Below is a small trained network, with its code and all its weights. Each question gives an input and a target symbol and asks what happens when units are switched off, that is, made to give their printed mean instead of their output.

import numpy as np


def w(rows, s, z=0):
    codes = np.array(rows[::2]) - 128.0
    scale = np.full(codes.shape[1], s)
    scale[-1] = z or s
    return codes * scale


def norm(h):
    return h / np.sqrt((h * h).mean(-1, keepdims=True) + 1e-5)


def f(y):
    return np.maximum(y, 0)


def softmax(a):
    e = np.exp(a - a.max(-1, keepdims=True))
    return e / e.sum(-1, keepdims=True)


def log_softmax(a):
    a = a - a.max(-1, keepdims=True)
    return a - np.log(np.exp(a).sum(-1, keepdims=True))


def net(x, mask):
    ids = ['αγεζηθλπτφ'.index(c) for c in x.split()]
    T = len(ids)
    res = E[ids] + P[:T]
    u = 0
    for l in range(2):
        r = norm(res)
        for j in range(2):
            rows = slice(2 * j, 2 * j + 2)
            q, k, v = (r @ M[l][rows].T for M in (Q, K, V))
            z = softmax(np.where(np.tri(T) > 0, q @ k.T / 2**0.5, -1e9)) @ v
            o = O[l][rows]
            res = res + np.where(mask[u + j], z, o[:, -1]) @ o[:, :-1]
        u += 2
        y = f(norm(res) @ A[l][:, :-1].T + A[l][:, -1])
        res = res + np.where(mask[u : u + 12], y, B[l][:, -1]) @ B[l][:, :-1]
        u += 12
    return log_softmax(norm(res)[-1] @ U[:, :-1].T + U[:, -1])


Q, K, V, O, A, B = {}, {}, {}, {}, {}, {}
E = w([
[202,98,177],'α',
[186,104,92],'γ',
[70,165,176],'ε',
[95,3,182],'ζ',
[131,160,198],'η',
[83,235,188],'θ',
[52,159,95],'λ',
[22,83,199],'π',
[211,201,224],'τ',
[177,180,91],'φ',
],0.015)
P = w([
[138,117,148],'0',
[135,120,137],'1',
[87,136,142],'2',
[98,144,130],'3',
[98,112,96],'4',
[85,135,122],'5',
[86,110,94],'6',
[33,151,151],'7',
[29,89,72],'8',
[3,82,15],'9',
],0.0042)
Q[0] = w([
[51,174,254],'0.h0',
[39,172,172],'0.h0',
[193,123,117],'0.h1',
[161,72,147],'0.h1',
],0.0099)
K[0] = w([
[65,155,227],'0.h0',
[5,184,182],'0.h0',
[62,119,57],'0.h1',
[103,146,68],'0.h1',
],0.011)
V[0] = w([
[238,248,173],'0.h0',
[4,77,67],'0.h0',
[145,124,255],'0.h1',
[252,126,83],'0.h1',
],0.0041)
O[0] = w([
[170,3,125,146],'0.h0',
[152,182,154,134],'0.h0',
[136,182,110,250],'0.h1',
[170,60,95,56],'0.h1',
],0.0045,0.0023)
A[0] = w([
[124,93,121,32],'0.n0',
[172,125,122,20],'0.n1',
[107,140,88,137],'0.n2',
[171,169,200,171],'0.n3',
[114,183,183,180],'0.n4',
[181,159,56,140],'0.n5',
[90,110,182,57],'0.n6',
[153,87,79,25],'0.n7',
[7,149,97,74],'0.n8',
[173,231,83,19],'0.n9',
[186,155,86,221],'0.n10',
[136,72,129,5],'0.n11',
],0.015,0.0016)
B[0] = w([
[140,160,147,139],'0.n0',
[128,130,74,151],'0.n1',
[147,155,136,147],'0.n2',
[188,217,84,210],'0.n3',
[127,139,11,242],'0.n4',
[52,149,66,180],'0.n5',
[89,47,156,206],'0.n6',
[188,161,58,159],'0.n7',
[220,138,58,254],'0.n8',
[5,132,199,191],'0.n9',
[75,164,80,180],'0.n10',
[126,157,194,149],'0.n11',
],0.017,0.0082)
Q[1] = w([
[39,98,253],'1.h0',
[89,134,143],'1.h0',
[179,93,103],'1.h1',
[91,100,139],'1.h1',
],0.017)
K[1] = w([
[95,237,140],'1.h0',
[53,254,68],'1.h0',
[77,168,145],'1.h1',
[173,151,149],'1.h1',
],0.014)
V[1] = w([
[134,97,167],'1.h0',
[197,63,115],'1.h0',
[172,250,181],'1.h1',
[221,76,102],'1.h1',
],0.02)
O[1] = w([
[150,123,153,24],'1.h0',
[157,62,70,254],'1.h0',
[175,236,98,104],'1.h1',
[248,38,167,170],'1.h1',
],0.015,0.0061)
A[1] = w([
[147,136,85,75],'1.n0',
[95,195,133,153],'1.n1',
[121,107,78,1],'1.n2',
[72,103,173,163],'1.n3',
[139,140,255,204],'1.n4',
[212,122,182,193],'1.n5',
[142,159,153,197],'1.n6',
[105,109,75,76],'1.n7',
[197,107,139,185],'1.n8',
[134,216,124,139],'1.n9',
[214,168,124,189],'1.n10',
[115,92,114,16],'1.n11',
],0.013,0.0028)
B[1] = w([
[166,177,146,242],'1.n0',
[69,218,170,199],'1.n1',
[151,137,44,210],'1.n2',
[83,94,232,164],'1.n3',
[35,53,171,153],'1.n4',
[95,17,144,167],'1.n5',
[98,87,124,149],'1.n6',
[197,156,76,246],'1.n7',
[162,187,189,208],'1.n8',
[91,161,205,223],'1.n9',
[105,146,252,253],'1.n10',
[72,112,89,148],'1.n11',
],0.013,0.0049)
U = w([
[177,166,173,84],'α',
[10,156,46,124],'γ',
[174,144,99,33],'ε',
[100,93,153,134],'ζ',
[167,168,127,103],'η',
[147,186,119,201],'θ',
[164,158,114,3],'λ',
[156,56,72,210],'π',
[159,194,142,61],'τ',
[64,180,111,157],'φ',
],0.014,0.005)

Each question gives the input, a string of symbols that net reads in full, and the target symbol t.
The units are the heads (2 rows each of Q, K, V and O) and the neurons (one row each of A and B). Each row of codes is followed by its name. A weight is (code - 128) times the scale printed after its matrix; where a second scale follows, it is the last column's (O, A, B and U).
mask holds one flag per unit, layer by layer, with each layer's heads first. A switched-off unit (its flag False) gives its mean, the last column of its rows in O or B, instead of its output. The means were averaged over made-up inputs and are rounded, as every weight is.
A unit's drop is (log p(t) with every unit on - log p(t) with that unit switched off) / (log p(t) with every unit on - log p(t) with every unit switched off).
The circuit of an input: a set's keep is (log p(t) with only the set's units on - log p(t) with every unit switched off) / (log p(t) with every unit on - log p(t) with every unit switched off). Starting from the 12 units with the biggest drops (on a tie, the unit counted first), units are removed one at a time, each time the one whose removal leaves the highest keep (on an exact tie, the one counted first), for as long as the keep stays at least 0.8.
circuit, biggest first: the units of the circuit, biggest drop first
top k neurons: the k neurons with the biggest drops, biggest first
top k neurons in layer l: the k neurons of layer l with the biggest drops, biggest first
which heads matter: for each layer, one digit per head in row order, 1 if its drop is at least 0.15 and else 0, layers parted by /
drop of u: that unit's drop, to one decimal
input α ε α ε π η, target π: circuit, biggest first : (0.n6; 0.n9; 1.h1)
input η λ λ α, target α: top 2 neurons in layer 0 : (0.n8; 0.n3)
input π λ ζ θ π π θ, target π: circuit, biggest first : (1.h1; 0.n6; 0.n5; 0.n8)
input φ θ ε π α π η θ π, target π: which heads matter : 00 / 00
input θ π π θ π λ, target π: which heads matter : 00 / 11
input γ ε τ τ λ γ η π θ ε, target π: which heads matter : 00 / 10
input θ θ α α φ ε ε λ α π, target π: which heads matter : 00 / 10
input θ π θ, target π: which heads matter : 00 / 11
input ζ θ θ φ θ φ α, target φ: which heads matter : 00 / 01
input γ η ε α, target α: top 2 neurons : (0.n9; 0.n3)
input τ π π θ π η θ ζ θ γ, target γ: top neuron : (0.n4)
input θ π η, target π: circuit, biggest first : (0.n6; 1.h1; 0.n10; 0.n5)
input θ η λ θ ζ θ φ α ε ζ, target ζ: top 2 neurons in layer 0 : (0.n4; 0.n3)
input θ θ η γ, target γ: top 3 neurons : (0.n5; 0.n8; 0.n10)
input π α γ φ, target φ: top 3 neurons in layer 0 : (0.n9; 0.n4; 0.n8)
input η θ γ ε α θ ζ φ, target φ: top neuron in layer 0 : (0.n9)
input θ λ π φ, target γ: top 2 neurons : (0.n5; 0.n10)
input γ π ε, target π: drop of 0.n7 : 0.1
input π φ τ φ, target γ: drop of 0.n9 : -0.1
input α θ φ ε π η φ φ α, target γ: drop of 1.h1 : 2.9
input α τ ε λ π λ, target π: drop of 0.n5 : 0.1
